Here is a tiny trained network, its code and every weight. The questions are about switching its units off for an input and a target symbol, where a switched-off unit gives its printed mean instead of its output.

import numpy as np


def w(rows, s, z=0):
    codes = np.array(rows[::2]) - 128.0
    scale = np.full(codes.shape[1], s)
    scale[-1] = z or s
    return codes * scale


def f(y):
    return np.maximum(y, 0)


def softmax(a):
    e = np.exp(a - a.max(-1, keepdims=True))
    return e / e.sum(-1, keepdims=True)


def log_softmax(a):
    a = a - a.max(-1, keepdims=True)
    return a - np.log(np.exp(a).sum(-1, keepdims=True))


def net(x, mask):
    ids = ['δεζηθλμξπστφω'.index(c) for c in x.split()]
    T = len(ids)
    res = E[ids] + P[:T]
    u = 0
    for l in range(3):
        r = res
        for j in range(2):
            rows = slice(4 * j, 4 * j + 4)
            q, k, v = (r @ M[l][rows].T for M in (Q, K, V))
            z = softmax(np.where(np.tri(T) > 0, q @ k.T / 4**0.5, -1e9)) @ v
            o = O[l][rows]
            res = res + np.where(mask[u + j], z, o[:, -1]) @ o[:, :-1]
        u += 2
        y = f(res @ A[l][:, :-1].T + A[l][:, -1])
        res = res + np.where(mask[u : u + 4], y, B[l][:, -1]) @ B[l][:, :-1]
        u += 4
    return log_softmax(res[-1] @ U[:, :-1].T + U[:, -1])


Q, K, V, O, A, B = {}, {}, {}, {}, {}, {}
E = w([
[141,89,76,155],'δ',
[143,88,78,155],'ε',
[142,89,80,154],'ζ',
[147,98,71,155],'η',
[143,79,78,155],'θ',
[135,94,103,135],'λ',
[123,130,78,142],'μ',
[126,111,105,135],'ξ',
[86,129,51,167],'π',
[111,23,187,93],'σ',
[150,212,67,104],'τ',
[185,150,52,78],'φ',
[69,193,250,98],'ω',
],0.017)
P = w([
[224,129,130,209],'0',
[207,118,130,196],'1',
[184,111,126,183],'2',
[167,111,110,160],'3',
[152,104,104,143],'4',
[137,98,93,121],'5',
[118,91,86,104],'6',
[102,89,75,87],'7',
[86,82,67,68],'8',
[75,75,60,51],'9',
[54,71,50,32],'10',
[48,67,43,18],'11',
[32,68,32,1],'12',
],0.0086)
Q[0] = w([
[143,98,25,71],'L0H0',
[192,167,181,82],'L0H0',
[153,166,109,76],'L0H0',
[65,139,90,175],'L0H0',
[151,202,152,44],'L0H1',
[107,215,199,99],'L0H1',
[75,15,4,94],'L0H1',
[196,119,89,81],'L0H1',
],0.018)
K[0] = w([
[91,130,51,28],'L0H0',
[228,168,145,148],'L0H0',
[204,150,123,60],'L0H0',
[32,46,155,56],'L0H0',
[242,146,108,189],'L0H1',
[205,143,161,176],'L0H1',
[64,78,81,64],'L0H1',
[138,193,7,89],'L0H1',
],0.015)
V[0] = w([
[97,63,192,138],'L0H0',
[118,199,160,123],'L0H0',
[13,44,231,15],'L0H0',
[191,198,96,103],'L0H0',
[70,149,108,171],'L0H1',
[70,255,23,229],'L0H1',
[221,87,113,83],'L0H1',
[132,39,230,4],'L0H1',
],0.0058)
O[0] = w([
[169,65,205,80,91],'L0H0',
[100,173,145,163,2],'L0H0',
[182,110,254,122,16],'L0H0',
[127,182,85,175,104],'L0H0',
[102,113,185,123,140],'L0H1',
[60,14,206,135,127],'L0H1',
[148,86,73,87,185],'L0H1',
[187,231,99,152,92],'L0H1',
],0.0068,0.0036)
A[0] = w([
[170,114,104,224,1],'L0N0',
[197,77,67,78,25],'L0N1',
[153,1,186,140,143],'L0N2',
[183,236,233,165,175],'L0N3',
],0.0065,0.0062)
B[0] = w([
[78,198,255,108,134],'L0N0',
[166,50,90,70,207],'L0N1',
[112,140,159,186,253],'L0N2',
[70,72,54,102,150],'L0N3',
],0.0089,0.0051)
Q[1] = w([
[99,141,104,74],'L1H0',
[109,127,166,15],'L1H0',
[137,70,120,125],'L1H0',
[213,67,165,151],'L1H0',
[181,135,125,227],'L1H1',
[111,163,133,175],'L1H1',
[94,255,131,107],'L1H1',
[139,55,117,126],'L1H1',
],0.0085)
K[1] = w([
[82,105,144,37],'L1H0',
[129,90,197,21],'L1H0',
[120,131,50,195],'L1H0',
[160,98,88,245],'L1H0',
[186,154,91,254],'L1H1',
[99,172,164,167],'L1H1',
[37,234,121,130],'L1H1',
[181,36,101,109],'L1H1',
],0.007)
V[1] = w([
[120,170,90,202],'L1H0',
[120,116,255,74],'L1H0',
[85,118,155,52],'L1H0',
[122,108,144,147],'L1H0',
[111,154,132,109],'L1H1',
[108,129,151,112],'L1H1',
[156,100,150,121],'L1H1',
[137,129,106,197],'L1H1',
],0.0067)
O[1] = w([
[147,196,1,196,152],'L1H0',
[158,101,192,62,6],'L1H0',
[173,93,216,117,98],'L1H0',
[128,130,73,120,130],'L1H0',
[122,112,183,108,102],'L1H1',
[192,138,185,93,102],'L1H1',
[127,159,94,123,130],'L1H1',
[137,169,93,212,156],'L1H1',
],0.0048,0.012)
A[1] = w([
[134,127,151,46,78],'L1N0',
[116,191,87,202,190],'L1N1',
[79,182,216,96,146],'L1N2',
[206,246,158,158,4],'L1N3',
],0.011,0.018)
B[1] = w([
[138,113,129,186,130],'L1N0',
[134,59,159,41,254],'L1N1',
[124,164,55,139,132],'L1N2',
[149,128,88,11,128],'L1N3',
],0.013,0.019)
Q[2] = w([
[183,143,120,145],'L2H0',
[110,128,174,109],'L2H0',
[168,119,109,194],'L2H0',
[135,116,169,120],'L2H0',
[135,54,64,164],'L2H1',
[135,113,193,76],'L2H1',
[145,187,138,221],'L2H1',
[98,20,7,103],'L2H1',
],0.018)
K[2] = w([
[176,97,147,135],'L2H0',
[116,179,127,88],'L2H0',
[105,73,202,102],'L2H0',
[118,144,124,81],'L2H0',
[76,213,143,143],'L2H1',
[131,65,41,5],'L2H1',
[167,62,204,142],'L2H1',
[68,224,94,165],'L2H1',
],0.016)
V[2] = w([
[114,168,140,149],'L2H0',
[149,125,88,157],'L2H0',
[145,138,89,101],'L2H0',
[145,116,138,98],'L2H0',
[81,125,210,78],'L2H1',
[76,134,88,170],'L2H1',
[199,87,119,179],'L2H1',
[134,142,107,11],'L2H1',
],0.013)
O[2] = w([
[134,132,90,82,38],'L2H0',
[142,106,115,118,135],'L2H0',
[140,129,104,165,174],'L2H0',
[127,134,141,166,167],'L2H0',
[51,196,149,3,131],'L2H1',
[106,30,102,170,123],'L2H1',
[151,107,191,162,111],'L2H1',
[126,182,75,128,251],'L2H1',
],0.016,0.027)
A[2] = w([
[204,178,253,180,4],'L2N0',
[101,200,132,198,224],'L2N1',
[17,246,71,85,56],'L2N2',
[254,240,56,90,121],'L2N3',
],0.0064,0.012)
B[2] = w([
[115,197,31,197,131],'L2N0',
[136,137,202,2,216],'L2N1',
[213,29,180,135,216],'L2N2',
[113,128,206,221,252],'L2N3',
],0.0079,0.019)
U = w([
[150,152,126,123,82],'δ',
[6,141,241,170,200],'ε',
[117,226,218,151,224],'ζ',
[148,134,157,140,64],'η',
[44,225,36,242,68],'θ',
[125,252,108,60,213],'λ',
[150,149,73,119,87],'μ',
[210,8,147,199,21],'ξ',
[252,97,199,39,129],'π',
[157,143,144,134,125],'σ',
[158,254,28,10,254],'τ',
[153,135,154,139,63],'φ',
[148,130,161,147,73],'ω',
],0.0056,0.0083)

Each question gives the input, a string of symbols that net reads in full, and the target symbol t.
The units are the heads (4 rows each of Q, K, V and O) and the neurons (one row each of A and B). Each row of codes is followed by its name. A weight is (code - 128) times the scale printed after its matrix; where a second scale follows, it is the last column's (O, A, B and U).
mask holds one flag per unit, layer by layer, with each layer's heads first. A switched-off unit (its flag False) gives its mean, the last column of its rows in O or B, instead of its output. The means were averaged over made-up inputs and are rounded, as every weight is.
A unit's drop is (log p(t) with every unit on - log p(t) with that unit switched off) / (log p(t) with every unit on - log p(t) with every unit switched off).
The circuit of an input: a set's keep is (log p(t) with only the set's units on - log p(t) with every unit switched off) / (log p(t) with every unit on - log p(t) with every unit switched off). Starting from the 12 units with the biggest drops (on a tie, the unit counted first), units are removed one at a time, each time the one whose removal leaves the highest keep (on an exact tie, the one counted first), for as long as the keep stays at least 0.8.
units of the circuit, in order: the units of the circuit, biggest drop first
most important unit: the unit with the biggest drop
top k neurons: the k neurons with the biggest drops, biggest first
top k neurons in layer l: the k neurons of layer l with the biggest drops, biggest first
heads that matter: for each layer, one digit per head in row order, 1 if its drop is at least 0.15 and else 0, layers parted by /
input π π δ θ μ θ θ, target τ: top 2 neurons	[L1N1 L2N3]
input π π θ θ θ σ φ μ, target θ: top 2 neurons	[L0N1 L2N2]
input π μ ε μ, target τ: most important unit	L1N1
input μ μ ω π, target τ: units of the circuit, in order	[L2H0 L1N1 L1N2]
input π θ λ ξ θ μ σ θ ε, target ζ: top 2 neurons	[L2N3 L1N1]
input μ μ τ λ, target π: top 2 neurons	[L1N1 L2N2]
input θ θ π θ λ φ θ θ ζ σ θ φ π, target θ: top 3 neurons	[L0N2 L0N1 L1N1]
input σ θ σ μ θ θ θ θ θ, target ξ: top 2 neurons	[L1N1 L0N1]
input π ε η, target ε: units of the circuit, in order	[L0H1 L2H1]
input θ θ θ θ η θ θ σ π θ ζ, target ε: heads that matter	11 / 10 / 01
input σ π σ ε θ θ σ π ζ θ τ π θ, target π: top 2 neurons in layer 0	[L0N2 L0N1]
input θ σ φ θ θ π θ, target ε: units of the circuit, in order	[L1N1 L0H1 L2H1 L0N2]
input σ σ ξ λ, target ζ: units of the circuit, in order	[L1H0 L2H1 L2N3 L0H0]
input θ σ ε ε π μ, target ε: most important unit	L1N1
input σ π θ, target ζ: top 3 neurons	[L0N2 L1N1 L0N1]
input μ θ μ μ θ π λ ε, target ε: top 4 neurons	[L1N1 L0N2 L2N2 L0N1]
input φ θ θ μ η ε, target τ: top 3 neurons	[L1N1 L0N2 L2N3]
input θ θ σ, target ζ: units of the circuit, in order	[L2N3 L1N1 L0H1 L2H1]
input θ π θ θ ω φ λ, target τ: units of the circuit, in order	[L1N2 L2H1]
input τ ξ π, target π: heads that matter	10 / 00 / 01
input θ θ θ, target ξ: units of the circuit, in order	[L2H1]
input ε π μ π μ, target ε: units of the circuit, in order	[L0H1 L2H1]
input μ σ φ π ω, target τ: units of the circuit, in order	[L1N2 L2H1]
input σ θ θ π θ π σ ε θ μ φ, target θ: top 4 neurons	[L1N1 L0N1 L2N3 L2N2]
input π τ ω ζ φ ε, target τ: top 3 neurons	[L1N1 L2N3 L2N2]
input σ π δ, target ζ: top 2 neurons	[L0N2 L1N1]
input π θ τ, target π: top 3 neurons	[L2N2 L1N1 L0N1]
input θ θ μ θ δ θ θ λ π φ π, target θ: top 3 neurons	[L1N1 L0N2 L0N1]
